Here are made-up elements, facts about them, and rows of numbers that follow some of those facts. Name the element behind each unnamed row.

Facts:
{basta,dreta,duston,feste,floskon,foskel,fupu,gemi,gitoflek,gramur,gruma,gumim,loke,peklen,plakledram,rofom,sibras,skuflo,sugruk,tezamil,tiduva,tutras,vepus,vubrer,vusum,zistus,zutak} κ 641
{beflim,bira,briklum,brubres,buflol,dretan,drostetil,flelastos,gratri,gulos,klomu,lefubril,nolik,plidro,plozo,sotrel,tretruvir,tuklam,vivus,vomek,zokar} κ 422
{bibol,britas,famis,grezo,koflok,pledruk,setrus,skabo,stizodis,tate,tenel,tremon,tretrim,trutu,vigrus,vodres} κ 501
{biklas,bogi,depedra,dribuk,flisafli,fliskesa,gabis,geni,grapli,greve,kagrim,kedrufla,kiluk,lopladrok,mebar,nastas,pugror,ropir,sedrir,somor,staben,stapoplol,stufir,trutros,veske,vipli,zoklidru,zuso} κ 622
{breda,bropin,broplen,brosti,busom,figrul,finas,firo,flagrel,flobrus,fudre,fugros,grelabik,grofan,gusin,kives,klebrel,klerinis,klubreve,mastis,mastulak,nazo,nilon,plefliklam,rigren,sipen,stari,stido,stofum,suragror,takem,tidroska,tigrenu,tomik,torur,tristil,tubek,veza,vumo,zepus,zikedo} κ 302
{brotron,delo,doni,droskidas,duplu,fanum,fibi,flegan,flerulu,gedal,gresan,grudi,guskibra,kebuk,pusezek,ramoskes,rekesem,rudutul,rugro,tezi,triluk,troflu,zetro} κ 208
π vepus <- basta,delo,doni,fanum,gedal,stofum,tiduva,vomek,zetro
π flelastos <- beflim,brosti,brubres,nazo,sotrel,vubrer,zutak
π klebrel <- bibol,drostetil,flerulu
π gumim <- biklas,depedra,foskel,grudi,lopladrok,sipen
π flobrus <- bira,finas,peklen,skabo
π kives <- bogi,skuflo,staben,stapoplol,trutros,vipli
π gemi <- breda,kives,sibras,zepus
π sipen <- briklum,bropin,grezo,vivus
π zistus <- britas,flegan,gusin,klebrel,plozo,rigren
π gitoflek <- broplen,gramur,grelabik,grofan
π mebar <- brotron,fibi,flisafli,kebuk,rekesem,tretruvir,tubek
π tubek <- buflol,firo,fupu,vigrus
π plozo <- busom,dribuk,plefliklam,takem
π sedrir <- dreta,feste,suragror,tidroska,veza
π bira <- dretan,loke,plidro,ropir,tomik
π vubrer <- droskidas,vusum
π vomek <- duplu,floskon,nastas,sugruk,tenel,tutras,zuso
π sotrel <- duston,fugros,mastulak,triluk
π skabo <- famis,stizodis,tremon,zokar
π grudi <- figrul,kagrim,trutu
π britas <- flagrel,lefubril,tate
π zepus <- fliskesa,geni,greve,gulos
π dreta <- fudre,gruma,klerinis,setrus,stido,torur,zikedo
π veske <- gabis,nolik,ramoskes,somor,tezamil
π zoklidru <- gitoflek,grapli
π tuklam <- gratri
π tezamil <- gresan,klomu,pledruk,rudutul,rugro,tezi
π fibi <- guskibra,stufir
π gratri <- kedrufla
π flegan <- kiluk,troflu
π breda <- klubreve,nilon,rofom,tigrenu
π zutak <- koflok,pugror,vodres
π beflim <- mastis,tretrim,tristil,vumo
π foskel <- plakledram
π brotron <- pusezek,stari
bropin ω flegan,zistus,broplen
brubres ω nilon,vipli,fupu
buflol ω setrus,plakledram
depedra ω gramur,tezi,droskidas
doni ω tretruvir,koflok,mastis
drostetil ω stapoplol,vusum
duplu ω floskon,nazo
feste ω tenel,stufir,nazo
fibi ω rigren
flagrel ω stufir,rugro
flerulu ω tremon
gitoflek ω sedrir,brosti,sugruk
grapli ω tuklam,rugro
grofan ω busom,pugror
grudi ω stofum
guskibra ω stapoplol,zuso,biklas,gumim
kagrim ω kedrufla,flegan,nilon,droskidas
kebuk ω dreta
kiluk ω kedrufla,suragror,koflok,skabo
klebrel ω tenel,skuflo,sotrel,fupu
klerinis ω firo,figrul,duston,gumim,plakledram,vipli
klubreve ω zutak,zoklidru
lopladrok ω tretrim
mastulak ω tretruvir,duston,zokar
mebar ω rudutul,biklas,vusum,takem
nastas ω koflok,dribuk
nolik ω vepus,duston,floskon
pledruk ω vepus,staben,zistus
plefliklam ω finas,mastis
plidro ω zoklidru,mastis,tutras
plozo ω firo,zikedo,tutras
ropir ω basta,skabo,delo
sipen ω broplen
somor ω sedrir,lefubril,skabo
stizodis ω zuso
tate ω sugruk,duston,bira
tiduva ω gulos
tigrenu ω beflim,duston
tomik ω tidroska,vusum,mastis
torur ω vomek,dretan,loke,veza,rigren,skabo,takem
triluk ω peklen,tretrim,dreta,pusezek
troflu ω nilon
trutros ω tretruvir,gusin,tuklam,setrus,brosti,briklum,klomu,foskel
veske ω greve,vepus,flegan
vodres ω vomek,suragror,beflim,rekesem
zepus ω tidroska,vusum,sibras
zetro ω zokar

Some rows with their names:
grudi: [-10   6  -5  -9   0  -2   8  19   9  -4  -3  -1  -1   7   0   4   2   0
   3  -6   3  -8  17  -2   4   0  -3  -3  -4   4 -12  10  -8   6   0  -8
   3   9   0  -4   2   6   6 -25   1   2  -6   7]
klebrel: [ -2  -1  -9   3   6  -2 -15  -1   7  -4   2  -1   1   4  -4  -2  -4   5
 -21   3   4   6   3  -1 -11  11  -4  -4  -1   6   4  -2   3  -6   1   6
   8   1  10   4  -6   7  -4  -8  -2   3  -3   1]
tigrenu: [ -1 -31  -4  -1  -1  -1 -39   0  15  -3 -24   4  -3   3  -1  10  -9   8
  -8   7  -6   4  -3  -2  -8   7  -3  -9   2   9  -8   5   4  -8   1  -2
   6   0   8  11 -17   0  -6  13   4  -8  -2   4]
nazo: [ -2   6   5   6   7   4   4   2  -7   6  19  -1   0   5  -3  -1   4  -3
   7   5   6   4   3   5  14  -2 -16  -6  -1   8  10  -2  -6   5   7 -11
  -2  -7   1  -5  12   8   0  -4 -11  11   0  -4]
sotrel: [ -6  18   3   6   8   6  -4   6  -8   5  19  -3  -1   8  -7   4   5  -4
   1   8   7  -4   9   1  -6   4 -15  -5  -4  10   7  -5 -14  -1   7  -4
  -2  -5   7   1  21  11  -6 -19 -16  16  -3   1]
zokar: [ -3  -2   2   2   2   4 -17   4  -6   8   7   4  -9   5  -6  13  -5  -3
  -2  13   3  -7   8   0  -3  -7 -16  -3  -5  10  -6  -1 -23  -7   5 -12
  -1  -1  17   4  -4   4  -3   5  -9   2  -6  -1]
tremon: [  4  -4   4  -1  -2   0 -10   4  -9   3  12   4  -3   1  -5  14 -13   0
 -18   8   9  -4  -4   3  16 -17  -8  -3   0   1  -5   0  -3   8   2 -18
   2  12   0  -3  -6   7   6  -5   3   5  -9  -3]
trutu: [  3   1   8  -4  -2   0  -7   3  -2   2   4   1   1   2  -6   8  -6   1
  -3   4   5   1  -8   2  20  -8  -6  -9   4   2  -1   0   4  10   0 -16
   4   8   2  -4   2   7  -1  -4   2   9  -8   0]
koflok: [  3   6  10   3  -3   5   1   3  -9   4  20  -1  -1   3  -2   8  -1  -3
   6  -1   7   0  -6   3  27  -9 -14  -7   0   2   4  -9   6  25   6 -10
 -10  -8  -7  -4  14   8   1   1  -1  15  -6  -2]
vigrus: [  2  -3   8  -5  -2   0  -7   3  -2   3   3   0   1   2  -4   9  -5   2
  -4   5   5   1  -7   2  18  -7  -5  -9   3   3  -2   1   5  11   0 -16
   5   7   3  -4   1   5   1   1   1  10  -8   1]
pugror: [ -1   5  -7   9   2  -5  15   0   2  -6  13   2   4  -2   6 -12   4   2
  -2  -1   5  12  -1   7  10  -2  -8   1   1  -2   4   0  11  19   3  -4
  -8 -11 -17 -11   4   3  12   0   4   2   4  -7]
grapli: [ -1 -12  -9   3   3  -6   4  -1   9  -4   1   4   2  -2   7 -13  -2   5
  -6  -4  -1  14   0   1  16   2  -1  -3   0   0  -2   3   9   5   1  -1
   4  -5   0  -7 -16   0   4   5  12  -6   0  -6]
dribuk: [ -2  -5   3   4  -4  -5  20   4   8   3   0   5  -1   2   4   0  -1  -1
  -1  -6  -1   6  -3   5  23  -9  -5  -6   3   1  -6   7  11   6   5 -12
   3  -1 -10  -7  -4  -2   3   1  10  -9   1  -9]
biklas: [ -3  -1   4   3  -8  -3  22   3   5   3  -4   6  -1   1   7   1   1  -4
  -2  -4  -1   4  -4   6  22  -9  -6  -6   5   1 -10   7  10   6   4 -13
   1  -2 -11  -5  -2  -4   4  -5  10  -7   0  -8]
vipli: [  2   7  -3  -9  -7  -5  -2  -3  11   1 -17  11   0   1  -8  -8  -5   5
 -14  -9  -3   9   5   5   8  -9   0  -3   5  -5  -4  13  11  -4  -5  11
   1  -9   9 -11 -34  -6  -5   9  14 -27  -1  -7]
trutros: [ -1  -5   0  -9  -1  -8  19   0  16   7 -12   6  -1   1   1  -7  -7   0
  -7 -13  -3   7   4  -3  24  -3   1  -9   7   2 -13  12   5 -16  -5  -2
  23   7  21 -10 -33  -7  -8   7  22 -16  -6  -9]
loke: [  2  11  12   4  -7  -6  11   5  11   4 -13   2   0   3  -6   0   4  -4
  16  -6  -2   3  -9   1  16  -2  -3 -12   7   4  -5   1  17  10   4 -10
  -6  -1 -10  -1  15  -1  -4  -3   5  -2   0  -3]
floskon: [  5   2  -2   4  -1  -4 -19   0   5   0   1   7   0   1  -7 -10  -3   2
  -2  -1  -3  10  -4   3   5  -4  -2  -4  -2  -1   5   2   7  11   3  -2
  -9  -8  -5  -5 -10   6   2  -2   2  -6   0  -4]
zistus: [  3   8  -3   8  -2  -5 -15   1   6  -3   0   5   0   4  -8  -7  -3   2
 -17  -5   2   6  -4   3  -3  -2   1  -3  -4  -3   5   4  13   6   5   7
  -6  -5  -9  -3  -5   9   1 -20   2  -7   0  -3]
vusum: [  3  16  -4  12  -7  -5   3  -1  -5  -1  12   3   1  -3   3  -6   5  -2
   4   1   2   5  -8   3   5   0  -7   0  -1  -1   2 -11   7  24   4  -4
 -22 -15 -11  -3  13   1   8  -2   2   7   0  -5]

Which element is each row?
No name comes twice in this set of rows, the named rows included.
[  2  10   6  12   1  -1   9   3  -5   8  19   3  -2   3   0 -10   4  -9
  12  -5   1   8  -5   1  27  -8  -9  -6  -4   3   5  -3   1  16   9 -11
 -10 -13  -9  -9   9   6   1  -7  -1   7   0  -9] => duston
[  2  13   8   1   2   3   5   4 -12   2  22  -1   4   0  -4   5   1   0
   2   8   9   2  -6   5  20 -10 -11  -6   2   1   5  -5   1  21   2 -19
  -4   2  -7  -9  16   9   8  -7  -5  17  -5  -2] => tretrim
[  4  -3   5   6   2  -3   7   3   0   0  19  -7   0   4  -1   9  -4  -3
   3  -5  12   3  -9  -4  27  -3 -14  -8   1   7   2 -12   9  21   2 -12
   2  -1   0  -3  13  11   0   6   1  21  -6  -1] => vodres
[  0 -21   1  -4  -3   1 -42   1  11  -1 -28   8  -2   4  -9   7  -9  10
 -11   9  -6   4   0   6 -12  -1  -5  -7   2   6  -2  11   4  -6   4  -2
  -2  -2   0   7 -15   1  -4   4  -6 -15   1   4] => nilon

The same elements again, as new rows of numbers:
Known rows:
nazo: [  0  -4   3 -15  -9 -16  -4  -8  12 -11  11  -9  -1  -8  15   5   7  -8
  15  15   2  -6 -17 -13   2   5  -6  12 -11  -8]
vipli: [  1  -1  -7  -2 -10   2 -23 -20  12   8 -42  -3   1 -21  12  15 -17  13
  24  -9  38  -2   3  22  -5 -16   6   0  -8   6]
grelabik: [ 1 -4  0 -5 -2 -5 -7  6 -2 -9  4 -1  1  0 -6 -5 -4 -2  9 13 -5 -1 -5 -8
  3  1 -3  5 -2  3]
tomik: [  0  -4   5   4  -1  -1  -4   4  -4 -15  -3  -5   1  -5 -23 -13  -9   5
   4  13 -13  10   4   1   2   8   0   6   3  -4]
stofum: [ -6  -8  -2 -10   0 -10  -3   6   2  -1   9  -2  -6  -2   1   1  -5   4
  -1   4   1  -9  -5 -11  -3   1   0  22  -5  15]
stizodis: [  3  -3   4   6   0   7  -3 -10  -6   6   5  -2   9  -4 -14 -10  -6   3
  -2   0   9  -3   8   7 -15   0  -6   0  18  -4]
skabo: [ -3   6   3  16  18  10  10  14 -17  33 -19  17  -5  18  22   5   7   8
 -19  -2   4   0   5  -2 -23  11  -3 -33  -7  -9]
flobrus: [ -5  -4  14   9   8  -2   7  15  -6   1  -3   3 -12   9   2   3   3  -5
   1  -8 -16  -2   8  -4   2  10  -3  -4  -8   5]
kiluk: [  0  11 -17  10  -3   9 -12 -17  18  29 -28 -19   3   4 -13   0 -22   0
  -8 -10   5   8   8  14  15  -6  20 -10  15   7]
koflok: [  1   7  -2   1  -3   2   2 -12  -1  12  -2   0   8  -4  19   5   7  12
  -5  14  18  -6 -14  -9 -12   7  -3  -6   8 -17]
doni: [ -2  -3 -11   2  -3   8   2  -9   4   1   9   4  13   1 -11  -3  -4  15
 -17 -11 -10   1   2  -6  -6   1   5  22  14   5]
gresan: [ 1  5 -1 -3  1  3  3 -3  1  1 14  0  3  0 -7 -4 -5 -3  4  4  7 -1 -1 -1
  0 -4 -3  1  4 -2]
vumo: [ -2  -1   5  -6  -8 -10  -7  -5   7 -11  11 -14  -2   0   4   2   5  -5
   6  16  -4  -5 -11 -14  11   6  -4   9  -2  -8]
tretrim: [ -1  -2  11   4   7  -5  -1 -24  -2   9  11 -19   8  -6   8   3  -1  -7
  -5  17  21 -21  -6  -8  -4   3 -13   1  -4  -4]
lopladrok: [ -6   7   1   9   0   2 -11 -30   7  13  -9 -25   2  -5  -2   4 -30  -6
  13  -4  24  -2  13  12  12 -11   5   9  -4  11]
depedra: [ -3  11  -2   9  -4   6 -12 -15  21  16 -16 -22   3   0  -7   0 -27  -7
  14 -16  22   0  14  14   7  -8  13   0   9  10]
klubreve: [  1 -10   3   3 -11   3 -22   5  -9 -20  -4   1   3   2 -21  -5  -6   0
   4   8  -8  -6   1   0   6  -1   1   4   3   2]
busom: [ -6  -4  -6 -11   2 -10  -5   1  -4   4   1   0  -7  -6  -4  -8   3  -6
   4  21  -5   0  -7   3  10  -1  -5   0   0   7]
nilon: [  8  -1  -1 -15  -5  -5 -15  16   6  -8  -9   9  -4  -2   7   3   6  -3
  23   7  11  -9  -8   0 -11  -5  -1  -2  -7   3]
gulos: [  4  -6  -6  -3  -3   4  -2 -13  -5  -9 -15   5  12  -2  -3   4 -10  -7
   4   6  17  -9   0  -1   0 -13  -5  -2 -18  -1]

Name these rows:
No name comes twice in this set of rows, the named rows included.
[  1 -12  -5  -7  -6  -3  -4  -1  -3  -8  -3  -5  -1  -5 -23 -12  -2  -1
  -1  15 -17   3  -6   6  12   7  -2   3   8   6] => plefliklam
[ -6 -12   0   6  11   5   8   4 -11  28 -17   0   0  -1  -7  -2  14  -9
 -32   7 -11  -5   8  14  -5  10  -6 -25  18  10] => britas
[  6  -5  -7  -1 -13   5 -18   8   1 -14  -6   9   3  10 -20   1   0   7
   4   0 -11   2  -2   4   3  -2   5   0  10  -3] => tigrenu
[  9   3  -3   3  -4  13  -9   0  13  11  16  -6  11   6 -19  -9  -5  -7
   5  -5  17  -6   9   5 -16  -7  -3   2  30   5] => pledruk
[  2   3   8  10  -3   3  -8 -21   3  -9  22 -23  10   5 -13  -5  -6 -14
 -13   9  -2 -17  -2 -17   9   2  -6   7   6  -5] => triluk
[  9   6   8  -9  -4   1  -2  11   3 -23  44   4   4   8 -23 -16  15  -6
   3  -2 -18   5  -4  -9  12  -7  -2   6  19  -2] => feste
[ -1   0   2  12  -1  -3  19  -7  10  -1 -16  -9   1   1  36  22  20  -8
 -13  -4  -4 -13  -6 -13  -2  17   2 -11 -25 -20] => beflim
[  2  11   8  22  17  11  14  14  -9  12  -1   4  -4  21   0  -3  -4  -7
 -11 -12  -9   8  14  -1  -6   9   5 -20  -3  -7] => fibi
[ -7   7 -14  -3   0  -3  -5 -22   6  27 -32 -12  -3 -16  11   5 -16   0
   5   3  18   7   4  15  11  -8  11  -5   1   9] => dribuk
[  3  -1   7  12   3   7   6  21  -8  -9  27  19   2  24 -10  -2  26  -2
 -29 -16 -47  11   1  -8  13   7   3  -7  13  -5] => gitoflek
[ -9  11  -2  19  10   4   8  -9  -1  32 -32   1 -10   5  35  22 -11   7
  -1 -21  11   9  13  10   6  -1   7 -17 -12   2] => sedrir
[ -6   7  -1   7  -4  -9 -12 -30  15  11 -22 -28   0 -15  15  10 -20   1
  12   3  30 -11   2   6   9  -3   6   3 -15   0] => pugror
[  5   4 -11   1  -5  14  14 -18   8  -7  11   6   8  -4  -6   3 -11  -2
   9  -9   2   7   3   6   3 -10 -10   4   6  -4] => buflol
[  0 -10  23  -3   9  -9  17  34 -15 -21  15  23 -10   0   9  -4  29   2
  -9  -8 -29  17   1   0  -8  15  -4  -7  -4 -10] => gumim
[  1   0  19   3  11  -7  11  23 -15 -16  23  12  -8  13  -1  -7  22  -8
 -11  -7 -32   6   4  -8   5   9  -4  -8  -1  -5] => tezamil

Now the same elements, written a new way:
Some elements and their rows:
gusin: [ 12  13 -16 -14   4  15  17   1   9 -26 -26  31 -12]
pugror: [ 31  19 -30 -11  -4 -14  -9   0  29  -4 -25   5  -8]
tretruvir: [ 24   8 -19   0  -8  -2 -20  -3  14 -25 -16  -2  17]
mebar: [ 27  17 -33 -24 -10  16 -17   0  37 -10 -48  -2  24]
rudutul: [ 13  15 -15 -38   9  -7   5   1  28 -33  -8  -1  -8]
plefliklam: [ 25  19 -10 -23   7  15  19  -1  19 -27 -32  25  -8]
plakledram: [ 26  10 -18  -1  -8  -4 -21   0  10 -29 -22  -8  16]
tremon: [ 30   8 -14 -18  -7 -10 -17  -2  31 -13 -23  -4  20]
fugros: [ 19  19 -34 -24  10  -4  13   3  11 -13 -23  22 -23]
tomik: [ 21   7 -25 -31  10  11  18   5  26 -22 -36  22   1]
flagrel: [ 19  18 -11 -17   5  12  10  -2   4 -29 -32  32 -12]
kives: [  2  18 -30 -37  -2   7 -10   6  -5 -20 -42  29   8]
fliskesa: [ 23  17 -20 -28 -10 -10 -21   4  17 -14 -33  22  14]
tutras: [ 25  14 -32  -6  -2   7  -6 -12  27 -16 -37 -12  21]
fupu: [ 29   7 -15  -5  -3 -13 -24   1   8 -25 -22 -12  18]
nazo: [ 15  11 -28 -11  11  -6  12   4   3 -19 -26  24 -23]
kiluk: [ 35  21  -9 -17  -6   7  -7  -4  29 -19 -24  11   9]
nastas: [ 18  15 -42 -23  -2  19   3 -10  39  -6 -47  13  17]
pledruk: [ 37  10 -19 -15  -4 -11 -26  -1  20 -21 -28  -1  16]
peklen: [ 30  13 -11 -16  -3 -10 -15  -5  14 -17 -21  -2  19]

Rows to name:
No name comes twice in this set of rows, the named rows included.
[ 21  21 -28 -21 -19   0 -30   7  11 -30 -34  39   7] => trutros
[  7  16 -34 -32   7   0   0 -13  17 -31 -25  13  -5] => duplu
[ 23  18  -3 -27   8 -12  -8  -5  10 -39  -3   3 -13] => troflu
[ 37  20 -11  -7 -12   1 -25  -9  22 -28 -19   1   7] => tate
[ 16  14 -31  -6  -8   7 -30 -11   4 -16 -37 -20  25] => vepus
[ 17  11 -32  -7  -1   3 -12 -12  13 -16 -36 -10  18] => floskon
[ 23  16 -25  -1 -11   3 -28  -2  14 -24 -30 -23  26] => gumim
[ 17  13 -29 -18 -11   9 -19  -4  26  -6 -43   1  21] => gabis
[ 21   9 -21 -42  15  12  19   7  19 -22 -27  28   1] => torur
[ 28  11 -21 -16  -1  -3  -8   2  25  -9 -28   1  11] => kedrufla
[ 12  18  -6 -29   4  -5 -14  -8   4 -32 -10 -11  -6] => flegan
[ 16  17 -32 -12  11  -1  18   4  16 -15 -24  16 -27] => mastis

